In the rows, zero is written as 128.
Each row of numbers belongs to one of the objects below and depends on some of the facts about them. Some rows are named. Which object is each other row?

Some facts about the objects:
badir perur klasku; bigrum perur kleti; bigrum perur kube; bramel perur zube; brisu perur zoponor
brofil perur skisin; bruflelom perur gugrol; brugrik perur zasir; brugrik perur buro; brugrik perur daru
buro perur lunoval; buro perur zasir; buro perur daru; daru perur klepopa; daru perur lunoval
defu perur brisu; defu perur skibari; defu perur brugrik; derir perur getis; digrun perur roletro
digrun perur fuva; dorim perur daru; drigram perur gugrol; drilu perur trero; drilu perur loveta
drivar perur megremor; drokos perur kleti; drokos perur raskim; drokos perur sestim; duba perur lisi
dustor perur figos; dustor perur trikla; faklu perur nedran; fametel perur kleti; fatra perur fodrel
fatra perur tiri; favo perur megremor; favo perur buro; fidak perur drero; fidak perur tribrus
figan perur sestim; flazo perur kleti; flazo perur pufle; flazo perur mebruk; flutam perur bramel
flutres perur dadre; fluzal perur klepopa; fluzal perur mudi; foflis perur mivan; fuva perur zasir
getis perur rabrar; getis perur fuva; gifo perur zadrel; gifo perur dogror; gifo perur rolepak
grisim perur raskim; kase perur klefam; kase perur brisu; kela perur braskem; kela perur viflel
klaplo perur flefek; klasku perur drero; klasku perur lisi; kleti perur daru; klidiplu perur tiri
kloflen perur gofli; klovu perur trebrol; klovu perur pabrugan; ledre perur klefam; ledre perur pufle
livas perur dipim; ludegrum perur flazo; ludegrum perur zitrastin; ludegrum perur favo; luflim perur zube
luflim perur rabrar; luskas perur klepopa; luskas perur teskelo; mafle perur fidak; maflis perur drokos
maflis perur zoponor; maflis perur kleti; maflis perur luflim; miral perur fatra; mivan perur tribrus
muda perur dadre; mudi perur tadri; mudi perur fuva; mutiklur perur sestuk; nedran perur zasir
pabrugan perur klepopa; paka perur fidak; plestabun perur drigram; plilas perur steguk; ponim perur kloflen
pufle perur fidak; rabrar perur zoponor; rabrar perur daru; rabrar perur brugrik; rifem perur tumir
rifem perur klarevas; riran perur gugrol; riran perur stigepler; rolepak perur daru; rolepak perur flefek
roletro perur dogror; roletro perur daru; sestim perur tadri; sestuk perur raskim; sestuk perur figan
skibari perur dogror; skibari perur stiklos; skisin perur pugrol; skobru perur roletro; skobru perur rolepak
skudrir perur zasir; skudrir perur lisi; skudrir perur brugrik; steguk perur raskim; stemel perur lunoval
stemel perur raskim; stemel perur zevur; stemel perur teskelo; stisen perur klarevas; tadri perur zoponor
tazes perur suzar; tazos perur drigram; tazos perur pagre; tedam perur pugrol; teskelo perur lunoval
tiflar perur digrun; tiflar perur fuva; tiri perur pabrugan; tisen perur drero; tisen perur stigepler
trebrol perur klepopa; trero perur maflis; tribak perur gofli; tribak perur buro; tribrus perur trebrol
trile perur trebrol; tumir perur zasir; vele perur brisu; vidredro perur klilik; vidredro perur brugrik
viflel perur kloflen; zadrel perur zoponor; zaken perur zasir; zasir perur lunoval; zevur perur pufle
zevur perur vudi; zitrastin perur duba; zoponor perur klepopa; zoponor perur daru; zube perur rabrar
zube perur roletro; zuris perur skobru; zuris perur tezubam; zuris perur riran; badir gistok flutres
badir gistok loveta; dadre gistok tedam; dadre gistok loveta; defu gistok flutres; derir gistok tazos
digrun gistok figos; dipim gistok zasir; dipim gistok tezubam; dipim gistok klovu; dorim gistok vidredro
drilu gistok klovu; drilu gistok plilas; duba gistok klovu; duba gistok bramel; faklu gistok flutres
fidak gistok loveta; figan gistok digrun; flazo gistok bigrum; flazo gistok klovu; foflis gistok flutres
fuva gistok faklu; getis gistok loveta; gifo gistok flutres; gifo gistok rifem; gifo gistok loveta
gofli gistok suzar; grisim gistok ponim; klaplo gistok miral; klaplo gistok plilas; klepopa gistok loveta
klidiplu gistok defu; klilik gistok mebruk; klovu gistok flutres; lisi gistok suzar; livas gistok tazos
livas gistok pagre; loveta gistok flutres; ludegrum gistok loveta; luflim gistok flutres; lunoval gistok flutres
lunoval gistok plilas; mafle gistok badir; mebruk gistok faklu; miral gistok flutres; mivan gistok teskelo
mivan gistok miral; muda gistok riran; nedran gistok zadrel; pabrugan gistok klovu; paka gistok klaplo
plestabun gistok flutres; plestabun gistok luflim; plestabun gistok fametel; plestabun gistok trebrol; plilas gistok badir
ponim gistok flutres; rabrar gistok vudi; rifem gistok flutres; rifem gistok tiri; riran gistok stisen
rolepak gistok miral; roletro gistok drilu; sistezek gistok flutres; sistezek gistok klidiplu; sistezek gistok loveta
sistezek gistok defu; skibari gistok tazos; skibari gistok tribrus; skibari gistok fodrel; skibari gistok defu
skisin gistok faklu; skisin gistok fodrel; skisin gistok pabrugan; steguk gistok badir; steguk gistok miral
steguk gistok duba; stiklos gistok flutres; stiklos gistok loveta; stisen gistok klovu; suzar gistok flutres
suzar gistok foflis; tadri gistok faklu; tadri gistok plilas; tazes gistok figos; tazes gistok pagre
tazes gistok loveta; tazes gistok tiflar; tezubam gistok tedam; tezubam gistok flutres; tezubam gistok digrun
tiflar gistok ludegrum; trebrol gistok trikla; tribak gistok kase; trikla gistok flutres; vudi gistok klovu
zadrel gistok fametel; zaken gistok duba

Known rows:
drivar: [131 133 141 162  96 113  90 133  99 148 125 149 117  75  96 104 130 138
 104 128 123 150 164  43 146 140 142 133 113]
zube: [109 131 145 161 111 118 103 107  95 155 147 170  95  56  92 138 133 141
 106 158 146 150 181 112 145 134 134 111  96]
fatra: [121 152 161 161 136 116  95 164 120 141 125 117 114  91  83 164 159 160
 122 108 145 145 217  76 159 128 124  84 125]
rifem: [110 149 131 146 116 129 114 142 115 150  94 185 103  83  66 136 115 127
 120 156 122 164 171  38 157 147 123 143 104]
zuris: [115 132 107 158  95 139 118 129  82 129 106 142  99  62 104 119 112  96
 122 133 150 139 184 106 152  90 113 143 118]
badir: [147 139 140 130  83 118 134 151  85 154 113 143 122  91  79 120 135 133
 100 152 110 160 154 109 177  83 128 120 109]
trero: [127 138 130 158 127 108 105  90  93 149 134 140 104  67  83 154 147 153
  64 122 138 150 164 101 156 139 135  99  94]
zaken: [122 138 154 154 102 132 114 127 115 150  98 178  98  84  71 131 116 131
 122 150 124 157 165  53 155 145 129 126  92]
bramel: [113 136 144 154 113 110 104 108  96 159 144 165  98  57  93 144 135 141
  98 162 139 151 183 121 150 129 133 111 101]
lisi: [158 106 190 126  73 114 122 157  83 168 130 147 113  75  91 146 122 152
  73 156 101 174 159 116 191 118 141 102  88]
faklu: [123 135 145 154 103 132 115 132 113 146  97 175 105  82  73 132 112 133
 110 156 126 160 168  58 155 147 132 124  97]
raskim: [138 124 165 171 139  99 128 110 107 171 123 152 102  59 119 211 105 135
  77  80 119 172 142  84 211 142 134  63  78]
favo: [133 130 150 167  83 121  90 122 100 151 116 154 109  78  91 102 134 141
  94 123 117 142 167  51 150 150 148 118 104]
skobru: [104 126 140 174  96 125  99 119  89 155 133 165 104  48 112 135 107 112
 123 142 159 132 185 114 141 113 136 115 106]
tazes: [126 151 119 146 134 100 107 150 108 160 126 150 118  72  99 150 132 137
 102 124 129 179 185  70 166 126 113 124 122]
riran: [139 122 119 136 100 139 128 145  73 131  92 119  94  56 113 131 114 102
  87 126 123 159 185 118 184  95  92 157 114]
pufle: [138 171 148 161 103 109 139 156  58 163 129 143 113  85 113 166 134 135
  67 126  86 126 139 109 184 135 129 110  89]

Which object is each row?
No name comes twice in this set of rows, the named rows included.
[ 97 163 115 156 134 112 116 127  93 164 150 164  95  81  76 155 148 145
  98 139 136 127 182  97 159 137 126 121 101] => vele
[120 136 202 176 111 116 123 130  90 151 131 132  94  67 102 196 137 161
  74 130 122 136 193 132 159 178 128  67  82] => klepopa
[ 94 188  90 151 136 115 125 138  81 167 154 166 104  92  80 148 146 142
  97 131 128 122 168  92 163 142 125 135 100] => kase
[ 93 147 114 175 108 124 104 116 103 156 146 170 105  63  96 126 122 118
 140 144 160 126 185 107 129 112 137 116 108] => gifo
[101 126 155 169 101 118 105 111  94 163 156 173  98  50 103 146 121 129
 115 158 146 133 184 121 149 136 141 108  97] => roletro
[107 162 135 167 129 132 128 116 113 142 103 153 102  93  66 145 143 149
 119 152 143 130 179  97 138 132 122  92 104] => fluzal
[125 134 161 175 102 111 102  94  88 152 136 140  98  58 107 164 136 150
  67 116 121 136 158 102 165 163 144  90  82] => kleti
[130 118 200 169  93 118 120 122  99 162 124 166  95  64 104 164 107 138
  86 136 106 147 163  81 178 175 146  95  74] => lunoval
[ 96 137 130 158 118 104 103 130  93 176 166 172 104  56 105 145 118 124
 129 144 148 144 188 111 154 119 138 130 108] => skibari
[140 143 117 135  98 129 141 150  77 144  94 130 113  84  95 122 124 119
  92 145 116 148 160 117 176  81 109 139 116] => tisen
[124 148 104 152 126 110 102  97 102 145 125 142 107  77  74 134 156 150
  74 134 139 153 162  90 144 127 124 104 114] => drilu

Now the same objects, written a new way:
Known rows:
derir: [131 172 139 118 166 174  95 149 123  88 168 108 111 158 103 131 123 150
  97 105 164 196 161  71 135 120 115 122 135 108 145 130 139 103  82 106
 154 117 142]
zitrastin: [125 159 115 138 154 147  87 125 139 116 148 110  66 160  86 141 142 151
 108 112 143 149 159  80 112 103  88  85 168 131 146 124 115 117  93 141
 143 152 114]
duba: [125 162 111 141 154 149  84 124 142 113 147 109  71 163  82 141 141 147
 107 107 146 149 166  84 104 103  93  85 168 133 147 123 113 117  88 139
 143 159 114]
ponim: [146 181 127 104 174 180  47 146 130 107 179 119 107 175  75 142  88 183
  99 105 157 142 149 120 138 110  95 113 186  87 114 131 132 142  83 136
 147  95 125]
faklu: [129 179 136 110 157 180  95 146 130  97 176 117  93 165  88 137 129 186
 102 105 153 183 160  83 124 117 104 109 152 102 141 125 133 108  74 126
 149 128 132]
luflim: [117 166 125 136 171 164 100 158 121  91 155 108 128 133 129 125 128 135
  99 106 158 190 158  54 140 118 122 134 127 108 150 133 137 110  88  88
 154 114 145]
flutam: [128 169 130 121 174 159  99 144 123  93 164 104 118 146 133 124 108 137
  99 105 168 175 164  59 150 111 114 132 142 106 132 132 133 122  88  99
 155 113 145]
pagre: [131 152  93 154 168 126  74 114 130 145 142  92  95 100 195 137 130 125
 101 100 142 108 169  60 157  69  88 134 193 118 101 127 109 187 101 127
 155 178 111]
brofil: [148 163 108 104 195 147  54 144 130 104 169 114 107 155 133 140  90 158
  94 115 166 131 153 114 160  98  89 130 207  99 101 136 119 166 103 132
 147  84 132]
tezubam: [129 152 100 163 166 131  79 123 127 139 144  89 110 102 181 132 131 109
 103  96 144 125 166  46 147  81 104 136 164 120 116 126 115 163  95 106
 159 183 116]
flefek: [120 166 106 177 166 166  63 161 115 128 133 104 144 101 154 135 121 141
 115  98 131 130 142  60 132 101 120 145 142 104 133 129 143 155  93  89
 156 161 119]
vele: [124 157 122 127 182 155 103 159 125  77 149 110 115 151 119 120 115 121
  99 108 171 180 155  63 139 118 123 130 134 130 151 137 132 107  97  95
 150  94 150]
brisu: [117 156 100 169 176 163  85 173 119 100 123 114 143 118 121 130 128 125
 113 108 137 154 138  56 123 118 130 139 122 123 158 134 144 119 101  85
 149 132 130]
skudrir: [128 174 140 106 153 165 111 122 137  84 181 108  72 190  72 129 132 159
 100 108 169 208 177  71 119 119 107  93 136 123 158 125 124  74  70 130
 147 121 142]
fametel: [109 150 116 119 179 161 130 165 123  75 148 122  98 135 127 131 155 154
 117 107 147 191 158  64 138 122 112 132 137 123 157 138 134 106  96 114
 150  99 148]
grisim: [ 98 135 103  94 191 152 152 172 127  74 149 135  76 117 142 155 192 200
 137 109 132 191 154  87 153 119  95 136 158 109 146 140 124 131 106 143
 143  97 148]
dorim: [121 167 126 126 172 172 106 158 124  78 154 111 121 155 104 124 122 135
 102 107 161 193 155  62 128 121 124 128 113 117 163 132 141  95  84  96
 151 112 145]

Rows to name:
No name comes twice in this set of rows, the named rows included.
[104 145 116 108 184 160 139 174 123  65 151 117 105 134 134 129 156 144
 120 110 161 207 160  56 152 124 120 138 131 119 161 139 134 102  95 102
 149  87 159] => maflis
[105 141 100 126 190 151 129 186 124  80 134 129 107 105 141 143 173 170
 132 107 130 173 145  73 150 118 111 149 150 113 153 141 138 133 108 118
 146 109 141] => figan
[129 172 143 112 175 165 110 139 126  76 170 100 109 165 111 117 105 127
  93 109 182 202 170  58 148 122 120 125 127 119 150 133 135  95  79  89
 155  98 158] => defu
[138 158 110 133 189 141  85 156 136  56 140 105 123 184  93 108  83  86
  82 124 192 177 154  67 128 124 130 116 124 159 160 141 128  83 103  82
 144  67 157] => klovu
[106 149 122  85 174 160 152 161 135  56 165 126  63 162  97 137 176 176
 118 111 159 216 168  77 138 128 107 111 141 123 165 135 125  87  90 138
 143  84 157] => stemel
[117 146  89 143 185 158  84 170 121 109 134 121 123 105 148 142 145 161
 124 105 127 142 139  74 140 103 104 145 162 106 134 135 133 159 107 118
 149 130 126] => loveta
[152 179 128  90 178 170  50 141 132  98 190 117 101 182  85 137  78 172
  89 113 169 145 156 124 150 107  90 113 192  91 109 134 128 140  83 136
 147  84 134] => kela
[148 176 108 145 173 177  19 158 128 132 156 124 123 140 103 150  95 179
 108 108 131 110 132 124 132 102  90 124 199  85 103 130 138 169  94 137
 146 128 106] => braskem
[111 140  91 126 174 131 119 148 143  83 133 118  65 154 113 138 158 137
 113 119 149 163 159  78 122 108  99  96 166 151 156 132 110 106 108 140
 137 120 128] => zevur
[122 158  99 180 147 153  67 132 137 141 126 117  84 132  85 145 158 153
 118 102 116 118 145  78  85  95  98  84 165 129 148 119 122 132  95 141
 144 201  88] => lisi
[112 165 113 184 159 185  75 179 117 109 121 118 147 114 103 132 144 147
 123  99 123 154 133  59 107 120 128 132 113 117 167 129 154 119  91  86
 152 155 118] => daru

The same objects again, as new rows of numbers:
Named rows:
dorim: [131 124 123 119 135 172 121 141 156 171 127 138 129 122 125 127 142 131
 145 154 155 147 120 127 123 125 129 131 123 132 120 118 140 137 138 124
 139 129 117 125 125 157 117 125 114 130 118 121]
tiflar: [122 125 125 124 129 118 132 124 122 116 120 125 128 119 126 132 135 120
 125 127 110 117 122 141 123 127 133 114 123 122 133 128 116 123 126 122
 127 125 134 123 133 112 130 127 117 126 120 134]
maflis: [120 122 124 132 126 119 122 130 130 116 148 152 131 136 143 124 122 126
 132 141 124 134 143 121 120 129 130 174 124 123 140 117 150 139 127 125
 123 124 156 125 126 185 118 126 103 123 121 132]
kloflen: [158 132 124 139 121 122 146 125 137 151 143 131 128 122 125 125 123 124
 125 122 113 130 147 125 128 127 124 115 130 138 122 115 144 129 126 121
 133 125 154 127 135 135 142 139 136 134 132 119]
bruflelom: [153 129 124 137 121 120 145 127 137 148 141 129 128 122 125 124 123 127
 124 122 112 130 149 123 132 127 124 115 133 137 120 115 146 128 126 120
 131 124 147 127 133 141 139 137 139 133 132 121]
zoponor: [118 122 123 117 149 115 121 146 186 121 130 121 142 146 126 125 133 152
 146 181 165 137 157 117 127 123 131 232 122 122 116 123 190 147 128 137
 122 124 129 126 124 248 116 125 130 121 118 154]
daru: [121 124 124 117 136 166 122 161 183 225 119 121 132 122 124 139 159 131
 159 187 230 183 121 120 133 121 133 146 125 143 117 128 163 138 144 143
 155 134 114 124 123 161 116 124 105 137 116 135]
duba: [136 128 125 122 121 120 126 126 122 119 138 124 127 122 125 126 124 126
 125 121 113 122 121 130 123 132 126 127 123 124 128 117 123 127 126 129
 123 125 132 125 132 134 134 128 139 121 132 128]
teskelo: [122 143 136 120 121 128 122 141 122 159 119 122 127 121 124 126 128 123
 130 143 187 164 122 131 123 124 133 114 134 135 141 133 126 123 126 143
 146 129 117 123 125 113 132 125 104 137 119 139]
trero: [125 127 124 133 122 120 126 124 123 120 136 132 128 122 131 124 122 121
 125 123 114 125 132 121 123 128 126 136 124 123 131 120 134 131 126 126
 124 125 144 125 127 142 128 130 120 123 125 128]
tedam: [123 126 126 130 122 119 130 124 122 120 127 124 127 122 126 126 123 123
 126 121 116 120 125 123 123 128 126 123 123 126 120 121 126 127 127 122
 125 125 129 124 128 120 131 128 128 126 127 127]
zube: [124 118 123 121 155 122 132 121 157 116 120 139 127 116 141 151 160 119
 141 138 106 114 118 153 122 127 132 112 119 122 120 127 117 133 138 118
 129 133 139 124 135 108 117 136 120 129 121 115]
luflim: [123 120 123 124 145 121 130 123 143 114 120 137 128 119 139 139 144 120
 134 134 109 116 118 141 123 126 131 112 121 122 119 127 117 133 131 120
 123 127 139 125 133 111 119 134 118 126 120 118]
suzar: [119 127 130 128 139 134 122 121 121 117 120 123 127 144 125 126 123 141
 125 121 128 120 124 122 136 127 124 120 139 129 116 138 116 123 125 118
 122 133 115 137 125 111 118 126 139 132 139 122]
mebruk: [119 127 130 126 139 143 122 121 121 120 121 123 126 146 125 126 124 140
 124 121 134 121 121 122 134 129 124 122 139 130 118 140 118 124 127 119
 122 133 113 139 124 112 118 126 138 129 140 119]
pagre: [119 126 130 128 139 134 123 121 122 119 122 122 128 143 125 126 124 140
 124 120 127 122 128 122 139 128 125 119 141 131 115 135 119 123 126 120
 122 132 115 136 126 113 118 127 140 132 138 121]
flefek: [120 126 126 125 141 155 122 122 121 120 122 123 128 143 125 125 126 140
 125 122 131 123 122 123 136 127 125 114 139 132 117 136 120 124 127 119
 122 135 112 141 125 111 118 126 137 133 137 115]

Rows to name:
No name comes twice in this set of rows, the named rows included.
[140 138 132 117 118 121 119 163 119 162 171 120 124 153 125 140 134 123
 132 116 147 145 112 125 122 160 125 164 121 123 170 160 117 134 133 181
 121 143 118 150 140 125 145 127 178 115 154 121] => fidak
[121 119 122 117 160 131 121 129 159 119 130 149 135 121 129 126 147 137
 145 167 113 119 126 128 123 125 137 158 121 122 119 117 136 142 127 120
 124 124 136 124 125 197 115 126 116 122 118 133] => rabrar
[137 122 124 126 134 145 132 125 152 124 124 136 128 119 133 135 146 121
 138 130 111 119 118 143 122 126 127 114 122 127 122 117 117 132 138 120
 134 132 136 125 130 110 121 131 123 131 122 113] => skobru
[182 139 123 145 119 121 161 124 154 179 156 137 133 121 124 123 123 132
 125 120 109 134 173 122 141 127 124 114 141 147 116 113 162 129 126 120
 137 124 172 134 140 155 148 147 146 141 136 118] => drigram
[121 121 124 122 142 118 133 121 123 113 119 128 127 116 131 146 150 120
 129 132 108 115 119 155 123 126 135 112 120 123 126 134 114 125 126 121
 130 130 134 120 136 108 125 132 114 129 119 127] => digrun
[164 133 124 139 121 121 151 125 143 162 150 132 128 121 124 124 123 133
 124 121 112 129 155 124 137 127 124 115 136 141 118 113 150 128 126 121
 132 124 155 131 136 143 142 141 144 136 136 119] => riran
[125 132 133 139 121 114 156 124 150 133 122 118 127 119 125 134 128 121
 126 122 115 125 129 121 135 125 124 125 124 135 123 123 150 128 128 137
 133 124 149 123 134 113 149 134 139 127 120 132] => tiri
[120 125 128 124 129 113 132 123 120 111 119 121 130 118 129 129 126 119
 125 131 111 117 138 125 123 126 136 137 122 121 137 135 118 124 125 125
 123 124 144 121 132 121 127 127 114 122 120 148] => mudi
[135 126 125 131 122 152 121 140 122 147 152 140 127 138 135 124 123 121
 134 121 147 156 119 123 121 139 126 136 123 126 151 124 125 134 137 137
 125 126 133 136 126 133 128 127 118 120 136 115] => flazo
[120 123 124 119 136 114 121 130 130 114 149 127 136 142 129 124 122 149
 126 142 113 120 165 117 123 127 131 208 123 121 119 117 160 139 125 124
 121 123 150 124 125 232 117 126 131 120 120 148] => zadrel

